Below is a small trained network, with its code and all its weights. Each question gives an input and a class and asks what happens when units are switched off, that is, made to give their printed mean instead of their output.

import numpy as np


def w(rows, s, z=0):
    codes = np.array(rows[::2]) - 128.0
    scale = np.full(codes.shape[1], s)
    scale[-1] = z or s
    return codes * scale


def norm(h):
    return h / np.sqrt((h * h).mean(-1, keepdims=True) + 1e-5)


def f(y):
    return y / 2 * (1 + np.tanh(0.7978845608 * (y + 0.044715 * y**3)))


def log_softmax(a):
    a = a - a.max(-1, keepdims=True)
    return a - np.log(np.exp(a).sum(-1, keepdims=True))


def net(x, mask):
    res = np.array(x, float).reshape(1, 7) / 4 @ E
    u = 0
    for l in range(3):
        y = f(norm(res) @ A[l][:, :-1].T + A[l][:, -1])
        res = res + np.where(mask[u : u + 9], y, B[l][:, -1]) @ B[l][:, :-1]
        u += 9
    return log_softmax(norm(res)[-1] @ U[:, :-1].T + U[:, -1])


A, B = {}, {}
E = w([
[128,129,128,125,126,125,135,121,127,127,122,131],'x0',
[130,126,132,127,132,123,131,123,130,124,130,130],'x1',
[199,222,93,176,164,58,118,249,59,26,82,223],'x2',
[175,21,76,38,104,67,231,227,145,182,152,154],'x3',
[158,7,212,29,118,193,65,137,132,23,15,165],'x4',
[133,176,231,176,4,78,149,154,252,189,46,204],'x5',
[201,240,190,65,172,237,208,167,136,154,138,92],'x6',
],0.0012)
A[0] = w([
[145,82,67,80,231,146,124,135,28,98,174,61,99],'L0N1',
[173,126,213,162,80,92,132,121,220,195,93,210,5],'L0N2',
[129,186,195,98,55,60,105,123,198,225,32,175,27],'L0N3',
[157,179,97,118,121,85,164,206,87,48,102,190,87],'L0N4',
[65,92,130,97,113,166,142,51,194,162,144,61,6],'L0N5',
[125,181,195,132,44,82,128,143,239,213,63,209,57],'L0N6',
[46,29,171,91,114,173,143,91,215,219,155,28,106],'L0N7',
[44,4,58,236,101,22,59,104,130,103,108,160,111],'L0N8',
[237,208,193,90,179,217,225,151,124,145,126,76,82],'L0N9',
],0.0021,0.0018)
B[0] = w([
[79,116,147,155,150,130,192,123,111,60,136,97,216],'L0N1',
[86,113,103,120,106,161,165,151,118,64,135,79,138],'L0N2',
[90,87,120,140,136,163,185,139,125,40,201,93,160],'L0N3',
[201,142,152,182,138,151,120,88,113,154,146,178,165],'L0N4',
[210,87,163,143,113,133,150,131,102,141,147,191,127],'L0N5',
[79,109,105,167,155,145,175,140,94,21,170,78,195],'L0N6',
[208,125,146,181,95,158,93,95,58,142,157,171,218],'L0N7',
[121,227,152,1,67,82,117,88,74,124,152,155,249],'L0N8',
[60,149,145,60,62,49,89,90,72,129,135,164,180],'L0N9',
],0.0028,0.0016)
A[1] = w([
[186,44,63,53,78,69,217,172,150,154,122,149,8],'L1N1',
[133,3,205,74,129,214,55,151,142,58,51,218,42],'L1N2',
[162,206,221,80,189,227,204,179,163,169,113,66,3],'L1N3',
[123,206,89,191,192,50,125,200,138,6,60,133,87],'L1N4',
[76,227,153,238,140,204,11,29,135,70,67,88,96],'L1N5',
[202,40,49,81,94,96,213,209,149,171,147,133,56],'L1N6',
[83,149,125,156,188,96,140,98,111,194,131,114,29],'L1N7',
[181,76,113,140,182,147,98,121,167,137,110,213,3],'L1N8',
[181,37,46,62,97,79,233,202,144,143,134,107,53],'L1N9',
],0.0021,0.00061)
B[1] = w([
[76,214,188,149,175,149,53,102,137,122,89,148,142],'L1N1',
[185,177,29,121,141,62,146,143,181,177,95,22,211],'L1N2',
[94,122,89,74,61,39,94,103,100,106,156,156,140],'L1N3',
[141,23,166,128,88,189,131,97,106,195,143,131,210],'L1N4',
[81,92,174,83,209,147,83,191,185,199,142,200,251],'L1N5',
[107,161,169,163,188,188,3,103,183,128,145,164,144],'L1N6',
[142,98,94,128,112,119,140,141,184,101,95,143,126],'L1N7',
[150,155,191,147,128,115,173,151,133,161,138,71,97],'L1N8',
[32,170,178,153,209,194,53,122,143,135,107,160,151],'L1N9',
],0.0027,0.0018)
A[2] = w([
[55,75,210,91,181,172,71,106,178,189,136,135,201],'L2N1',
[201,46,137,134,85,193,158,55,159,201,172,127,36],'L2N2',
[116,184,68,228,114,72,189,115,163,206,218,131,109],'L2N3',
[159,243,183,26,111,203,206,149,95,147,161,123,3],'L2N4',
[227,163,114,193,154,96,121,233,59,84,94,224,97],'L2N5',
[123,150,211,199,39,108,187,143,225,121,78,151,71],'L2N6',
[82,205,57,205,154,134,151,121,132,187,201,145,120],'L2N7',
[124,95,53,84,250,169,119,72,11,84,161,84,128],'L2N8',
[210,89,155,81,115,140,108,119,166,40,41,76,100],'L2N9',
],0.0025,0.00073)
B[2] = w([
[159,165,126,189,169,115,135,184,106,143,120,182,210],'L2N1',
[171,92,180,200,137,124,151,105,33,124,123,144,152],'L2N2',
[192,95,102,65,170,120,133,149,128,112,29,61,197],'L2N3',
[77,73,68,133,74,25,50,67,110,101,118,174,152],'L2N4',
[140,44,196,175,99,186,146,2,98,219,189,72,182],'L2N5',
[87,100,45,141,169,164,195,142,101,70,222,123,172],'L2N6',
[192,95,146,82,125,154,91,158,164,94,45,99,194],'L2N7',
[86,133,138,182,40,128,216,179,212,84,152,151,252],'L2N8',
[167,166,57,141,163,102,153,144,127,174,111,67,168],'L2N9',
],0.0031,0.0023)
U = w([
[54,98,98,183,107,182,250,183,171,3,199,96,254],'0',
[217,59,197,198,104,169,138,38,42,219,160,122,155],'1',
[221,153,55,65,179,99,112,170,190,156,3,9,161],'2',
[74,188,186,145,232,166,38,189,185,169,126,228,29],'3',
[71,177,98,27,26,18,81,63,76,100,149,177,32],'4',
],0.0066,0.00074)

Each question gives the input, the list of numbers given to net, and the class t.
The units are the neurons (one row each of A and B). Each row of codes is followed by its name. A weight is (code - 128) times the scale printed after its matrix; where a second scale follows, it is the last column's (A, B and U).
mask holds one flag per neuron, layer by layer. A switched-off neuron (its flag False) gives its mean, the last column of its row in B, instead of its output. The means were averaged over made-up inputs and are rounded, as every weight is.
A unit's drop is (log p(t) with every unit on - log p(t) with that unit switched off) / (log p(t) with every unit on - log p(t) with every unit switched off).
The circuit of an input: a set's keep is (log p(t) with only the set's units on - log p(t) with every unit switched off) / (log p(t) with every unit on - log p(t) with every unit switched off). Starting from the 12 units with the biggest drops (on a tie, the unit counted first), units are removed one at a time, each time the one whose removal leaves the highest keep (on an exact tie, the one counted first), for as long as the keep stays at least 0.8.
units of the circuit, in order: the units of the circuit, biggest drop first
unit that matters most: the unit with the biggest drop
k most important neurons: the k neurons with the biggest drops, biggest first
k most important neurons of layer l: the k neurons of layer l with the biggest drops, biggest first
input [-5,7,2,3,4,6,6], class 0: 2 most important neurons => L0N8, L0N6
input [1,1,7,1,-7,1,-3], class 1: 4 most important neurons => L2N5, L1N2, L0N4, L1N4
input [0,-8,-7,-8,8,1,-2], class 2: unit that matters most => L1N2
input [4,5,-6,7,8,6,-5], class 2: 2 most important neurons => L1N2, L2N9
input [1,1,-7,7,-8,0,1], class 2: 3 most important neurons => L2N3, L1N4, L2N7
input [-7,-5,-1,-7,-8,1,-4], class 2: units of the circuit, in order => L2N3, L2N7
input [-7,2,2,-1,6,6,7], class 4: units of the circuit, in order => L2N4, L1N3
input [-7,-8,8,-8,3,-4,-8], class 1: 2 most important neurons of layer 1 => L1N9, L1N4
input [-3,1,5,-1,4,-4,6], class 4: units of the circuit, in order => L0N9, L2N4
input [6,-7,-7,8,-3,5,-4], class 3: units of the circuit, in order => L1N9, L1N6, L1N1
input [6,-1,8,-4,4,6,-8], class 1: 2 most important neurons of layer 0 => L0N9, L0N4
input [8,0,-4,7,3,3,7], class 3: units of the circuit, in order => L1N9, L1N6
input [7,1,-5,-7,-5,3,4], class 3: 3 most important neurons => L1N5, L1N2, L2N5
input [-6,4,4,-4,8,8,-7], class 0: unit that matters most => L2N6
input [-6,5,7,2,7,5,-5], class 1: 2 most important neurons => L2N5, L0N4
input [-4,-1,7,-6,7,-2,8], class 4: 3 most important neurons of layer 1 => L1N3, L1N6, L1N9
input [-1,6,-6,-2,6,7,-4], class 0: units of the circuit, in order => L2N6, L0N6
input [0,7,-2,-2,-4,-4,-5], class 4: 4 most important neurons of layer 0 => L0N8, L0N6, L0N3, L0N2
input [-1,-2,-4,-6,8,7,8], class 2: units of the circuit, in order => L1N2, L2N9
input [0,5,3,-5,0,-3,7], class 4: unit that matters most => L2N4
input [-1,-1,7,8,2,4,7], class 3: 3 most important neurons of layer 0 => L0N7, L0N8, L0N9
input [-6,-8,2,2,-3,-2,4], class 4: 3 most important neurons => L0N9, L1N2, L2N4
input [0,0,-5,6,6,8,-8], class 0: units of the circuit, in order => L2N6, L0N6, L0N3
input [8,6,-6,5,-8,-1,-3], class 2: 2 most important neurons => L2N3, L1N4
input [3,2,-5,2,5,5,1], class 0: 2 most important neurons of layer 0 => L0N3, L0N6
input [3,8,8,-1,8,7,-2], class 1: 2 most important neurons of layer 0 => L0N4, L0N1
input [-8,0,-7,-8,5,4,-6], class 3: units of the circuit, in order => L1N5
